Below is a small trained network, with its code and all its weights. Each question gives an input and a target symbol and asks what happens when units are switched off, that is, made to give their printed mean instead of their output.

import numpy as np


def w(rows, s, z=0):
    codes = np.array(rows[::2]) - 128.0
    scale = np.full(codes.shape[1], s)
    scale[-1] = z or s
    return codes * scale


def f(y):
    return np.maximum(y, 0)


def softmax(a):
    e = np.exp(a - a.max(-1, keepdims=True))
    return e / e.sum(-1, keepdims=True)


def log_softmax(a):
    a = a - a.max(-1, keepdims=True)
    return a - np.log(np.exp(a).sum(-1, keepdims=True))


def net(x, mask):
    ids = ['γδλμπστψω'.index(c) for c in x.split()]
    T = len(ids)
    res = E[ids] + P[:T]
    u = 0
    for l in range(2):
        r = res
        for j in range(3):
            rows = slice(3 * j, 3 * j + 3)
            q, k, v = (r @ M[l][rows].T for M in (Q, K, V))
            z = softmax(np.where(np.tri(T) > 0, q @ k.T / 3**0.5, -1e9)) @ v
            o = O[l][rows]
            res = res + np.where(mask[u + j], z, o[:, -1]) @ o[:, :-1]
        u += 3
        y = f(res @ A[l][:, :-1].T + A[l][:, -1])
        res = res + np.where(mask[u : u + 4], y, B[l][:, -1]) @ B[l][:, :-1]
        u += 4
    return log_softmax(res[-1] @ U[:, :-1].T + U[:, -1])


Q, K, V, O, A, B = {}, {}, {}, {}, {}, {}
E = w([
[74,106,140,78,74,104,68,152,102,132,64],'γ',
[155,170,163,52,106,164,170,130,147,201,118],'δ',
[84,242,121,112,164,121,139,163,187,163,151],'λ',
[115,59,166,80,148,143,75,121,136,193,110],'μ',
[56,127,133,152,83,196,114,78,181,103,57],'π',
[85,15,119,165,171,234,156,100,132,102,143],'σ',
[60,122,153,103,105,164,164,123,98,142,130],'τ',
[75,105,166,113,141,141,120,214,217,84,121],'ψ',
[115,63,24,99,111,56,151,91,164,7,144],'ω',
],0.02)
P = w([
[175,86,251,142,125,125,163,139,157,159,140],'0',
[96,122,130,131,121,120,125,118,112,147,132],'1',
[95,126,126,128,120,123,124,126,119,135,134],'2',
[104,129,129,128,117,131,113,138,121,126,140],'3',
[109,132,125,124,120,135,123,134,122,129,144],'4',
[96,134,124,127,128,138,120,135,125,131,126],'5',
[102,132,111,120,128,125,122,129,129,123,129],'6',
[104,126,125,114,131,122,126,133,127,124,137],'7',
[88,134,137,112,131,140,115,122,133,140,139],'8',
[111,127,132,114,129,116,138,121,136,126,136],'9',
[103,125,126,113,138,126,130,118,143,115,133],'10',
],0.014)
Q[0] = w([
[152,88,94,175,89,107,121,99,143,116,144],'L0H1',
[117,163,162,135,157,141,93,150,88,170,167],'L0H1',
[68,111,164,68,80,217,85,157,180,141,114],'L0H1',
[112,103,90,117,115,112,81,99,135,90,175],'L0H2',
[170,166,108,220,150,114,129,122,122,85,127],'L0H2',
[95,40,93,50,108,170,161,75,156,97,91],'L0H2',
[28,66,103,52,124,171,181,157,170,143,161],'L0H3',
[107,83,105,53,126,137,110,164,160,155,153],'L0H3',
[71,100,149,1,102,174,179,114,248,133,29],'L0H3',
],0.0083)
K[0] = w([
[138,148,125,139,146,112,111,34,130,133,163],'L0H1',
[106,133,121,139,133,170,94,99,87,148,102],'L0H1',
[111,168,246,160,138,120,140,137,188,153,124],'L0H1',
[128,104,73,107,134,123,158,152,137,73,112],'L0H2',
[173,134,65,94,71,84,63,124,92,94,60],'L0H2',
[146,2,106,225,160,201,179,117,97,126,125],'L0H2',
[175,62,196,97,91,78,217,123,197,129,139],'L0H3',
[170,48,157,123,81,173,167,145,114,124,152],'L0H3',
[148,106,193,135,119,108,155,125,148,155,196],'L0H3',
],0.0084)
V[0] = w([
[149,116,92,108,142,72,185,54,143,111,119],'L0H1',
[111,188,158,133,165,96,142,153,90,155,131],'L0H1',
[2,133,152,102,44,155,88,155,107,132,153],'L0H1',
[64,95,83,126,104,153,157,80,196,87,234],'L0H2',
[111,107,160,210,155,188,187,150,140,180,182],'L0H2',
[86,220,192,152,67,124,86,166,120,146,147],'L0H2',
[121,140,77,103,84,106,67,91,82,148,144],'L0H3',
[137,94,153,67,87,195,162,30,78,144,87],'L0H3',
[206,127,110,170,116,77,175,98,111,52,61],'L0H3',
],0.0067)
O[0] = w([
[134,113,83,95,158,179,129,108,118,142,130,84],'L0H1',
[182,150,129,123,122,47,103,57,109,120,162,123],'L0H1',
[109,127,190,127,192,69,178,121,163,69,90,207],'L0H1',
[57,203,92,117,169,128,130,91,135,151,126,222],'L0H2',
[156,187,182,182,215,130,152,199,97,190,177,252],'L0H2',
[124,81,84,146,112,27,175,45,139,127,65,90],'L0H2',
[126,104,120,99,180,47,65,60,156,151,112,2],'L0H3',
[137,178,102,106,159,152,124,107,85,117,23,221],'L0H3',
[167,70,165,93,100,254,165,44,116,125,154,53],'L0H3',
],0.0074,0.009)
A[0] = w([
[107,177,149,159,130,215,110,121,63,206,201,76],'L0N1',
[111,190,135,202,173,99,100,186,82,152,138,125],'L0N2',
[112,148,18,116,54,221,242,71,117,69,88,254],'L0N3',
[2,108,170,152,156,80,124,124,109,38,157,100],'L0N4',
],0.0047,0.0018)
B[0] = w([
[185,95,73,134,120,109,141,152,165,59,172,215],'L0N1',
[126,91,6,140,182,12,125,87,127,157,157,254],'L0N2',
[76,201,254,132,169,126,164,108,144,184,150,176],'L0N3',
[84,110,120,106,133,154,204,148,97,78,143,215],'L0N4',
],0.0085,0.0098)
Q[1] = w([
[186,142,115,38,75,108,161,118,164,126,117],'L1H1',
[169,123,135,121,99,183,61,112,160,117,131],'L1H1',
[157,98,91,158,44,193,131,77,84,160,153],'L1H1',
[96,142,143,115,136,134,166,192,153,140,128],'L1H2',
[128,135,110,118,134,138,112,93,91,155,128],'L1H2',
[106,210,164,120,148,106,139,115,125,144,124],'L1H2',
[111,87,139,146,2,114,99,122,38,128,168],'L1H3',
[166,114,69,126,118,139,111,107,130,143,136],'L1H3',
[67,129,153,67,176,103,124,168,156,128,180],'L1H3',
],0.0074)
K[1] = w([
[120,170,107,168,129,139,134,126,2,140,93],'L1H1',
[82,146,86,80,157,117,122,80,130,125,160],'L1H1',
[76,210,122,133,147,71,126,150,116,133,52],'L1H1',
[148,56,121,133,169,160,174,152,123,107,139],'L1H2',
[152,112,117,102,107,122,96,125,94,147,74],'L1H2',
[179,170,113,189,182,172,139,102,141,164,152],'L1H2',
[76,172,79,66,128,93,70,122,91,111,184],'L1H3',
[190,111,90,58,142,136,110,143,152,153,175],'L1H3',
[159,97,172,166,135,46,142,143,127,152,155],'L1H3',
],0.008)
V[1] = w([
[123,129,174,145,74,150,86,190,103,218,150],'L1H1',
[168,151,105,108,73,130,194,122,104,117,136],'L1H1',
[146,52,113,106,78,124,109,51,93,118,154],'L1H1',
[170,98,199,157,150,150,158,93,166,116,166],'L1H2',
[142,105,93,152,183,151,90,172,74,73,131],'L1H2',
[96,92,147,150,67,121,179,146,166,67,180],'L1H2',
[141,183,183,132,155,97,119,153,117,184,222],'L1H3',
[89,195,147,136,162,125,183,148,70,111,90],'L1H3',
[71,90,133,45,172,71,121,169,2,111,168],'L1H3',
],0.0082)
O[1] = w([
[138,152,181,121,182,191,116,131,228,206,74,144],'L1H1',
[133,246,103,118,130,146,196,254,184,152,191,125],'L1H1',
[114,159,71,81,148,83,126,150,111,166,193,7],'L1H1',
[141,117,173,2,141,100,90,94,100,66,206,158],'L1H2',
[157,102,213,166,239,98,91,158,124,97,155,184],'L1H2',
[127,114,97,127,140,121,72,198,163,65,25,178],'L1H2',
[198,121,122,115,134,95,196,46,175,115,164,206],'L1H3',
[212,103,173,144,58,151,150,103,107,123,124,234],'L1H3',
[169,111,46,87,148,181,142,132,61,137,52,153],'L1H3',
],0.0066,0.017)
A[1] = w([
[103,103,167,169,137,41,210,132,81,84,84,235],'L1N1',
[188,134,136,37,42,107,96,125,91,189,8,99],'L1N2',
[107,93,67,208,117,206,179,107,92,118,170,6],'L1N3',
[71,178,65,144,8,93,64,53,178,88,1,14],'L1N4',
],0.0044,0.0013)
B[1] = w([
[81,146,172,190,149,218,128,132,96,118,101,253],'L1N1',
[76,209,115,100,144,75,89,164,159,250,119,173],'L1N2',
[118,219,168,71,93,95,117,102,157,133,254,149],'L1N3',
[48,88,101,135,95,9,72,164,57,104,153,165],'L1N4',
],0.0086,0.012)
U = w([
[73,161,135,103,131,106,116,215,66,134,119,43],'γ',
[114,245,168,143,106,133,142,205,158,161,122,85],'δ',
[105,121,122,138,115,2,215,119,135,85,126,52],'λ',
[85,57,140,135,170,150,116,86,159,181,65,252],'μ',
[84,177,213,196,74,112,77,130,111,115,141,83],'π',
[154,216,169,142,188,106,86,138,97,70,123,167],'σ',
[136,154,131,157,100,175,209,120,18,110,77,183],'τ',
[135,119,123,127,95,131,159,206,180,61,51,34],'ψ',
[100,170,159,40,134,126,128,114,123,73,103,165],'ω',
],0.0052,0.0023)

Each question gives the input, a string of symbols that net reads in full, and the target symbol t.
The units are the heads (3 rows each of Q, K, V and O) and the neurons (one row each of A and B). Each row of codes is followed by its name. A weight is (code - 128) times the scale printed after its matrix; where a second scale follows, it is the last column's (O, A, B and U).
mask holds one flag per unit, layer by layer, with each layer's heads first. A switched-off unit (its flag False) gives its mean, the last column of its rows in O or B, instead of its output. The means were averaged over made-up inputs and are rounded, as every weight is.
A unit's drop is (log p(t) with every unit on - log p(t) with that unit switched off) / (log p(t) with every unit on - log p(t) with every unit switched off).
The circuit of an input: a set's keep is (log p(t) with only the set's units on - log p(t) with every unit switched off) / (log p(t) with every unit on - log p(t) with every unit switched off). Starting from the 12 units with the biggest drops (on a tie, the unit counted first), units are removed one at a time, each time the one whose removal leaves the highest keep (on an exact tie, the one counted first), for as long as the keep stays at least 0.8.
units of the circuit, in order: the units of the circuit, biggest drop first
most important unit: the unit with the biggest drop
k most important neurons of layer l: the k neurons of layer l with the biggest drops, biggest first
input ω μ δ μ, target ω: units of the circuit, in order	L0H3, L1H2, L0N2
input τ ψ ω ω, target ω: units of the circuit, in order	L0H2, L0N3
input δ ω τ μ ω ω δ δ σ, target δ: most important unit	L1H1
input γ γ ω, target γ: units of the circuit, in order	L0H2, L1H3, L1N4
input μ π τ σ δ δ ψ γ ω, target μ: units of the circuit, in order	L1H1, L0H3, L0H1, L0N1
input π μ ψ, target π: units of the circuit, in order	L1H3, L0N2, L0H2
input ω δ γ τ π γ τ δ γ, target ω: units of the circuit, in order	L0H3, L0N2, L1H2
input ω σ τ γ μ μ ψ γ τ, target ω: units of the circuit, in order	L0H3, L1H2, L0N2
input δ ω δ σ δ δ τ τ, target δ: units of the circuit, in order	L1H1, L0H2
input γ σ δ ω, target γ: units of the circuit, in order	L0H2, L1H3
input π σ γ δ τ δ, target π: units of the circuit, in order	L1H3, L1H1, L0H2
input λ λ δ ω ψ δ ψ, target λ: units of the circuit, in order	L1H3, L0H3
input σ τ ψ μ π λ λ σ δ ω, target σ: units of the circuit, in order	L0H2, L1H2
input ψ ψ μ, target ψ: most important unit	L0H3
input τ τ μ, target τ: units of the circuit, in order	L1H2, L1H3
input ω ω π δ δ γ τ γ γ τ δ, target ω: 2 most important neurons of layer 0	L0N3, L0N2
input λ λ ω μ ψ μ τ, target λ: units of the circuit, in order	L0H3, L1H3
input τ τ τ ω ψ ω ψ μ π δ ω, target ω: 2 most important neurons of layer 1	L1N3, L1N1
input σ τ δ μ μ τ, target σ: units of the circuit, in order	L0H2, L1H2, L0N1
input μ π ψ σ μ ψ π, target μ: most important unit	L1H1
input μ π δ λ δ δ ω ω, target μ: 2 most important neurons of layer 0	L0N3, L0N1
input δ ψ μ τ γ λ ψ δ δ τ, target δ: 2 most important neurons of layer 0	L0N2, L0N1
input μ τ δ δ τ μ π τ γ, target μ: 2 most important neurons of layer 0	L0N1, L0N4
input γ λ γ ψ ω ω δ σ, target γ: 2 most important neurons of layer 0	L0N3, L0N4
input δ π ψ τ π, target δ: 2 most important neurons of layer 0	L0N3, L0N2
input ω γ σ τ π δ τ λ λ δ σ, target σ: 2 most important neurons of layer 0	L0N1, L0N2
input ω ψ δ τ σ δ τ π, target ω: most important unit	L0H3
input τ λ τ ψ, target τ: 2 most important neurons of layer 0	L0N1, L0N4
input τ μ ω, target τ: 2 most important neurons of layer 0	L0N3, L0N1
input δ δ π ψ γ λ π π σ τ μ, target δ: 2 most important neurons of layer 0	L0N2, L0N3
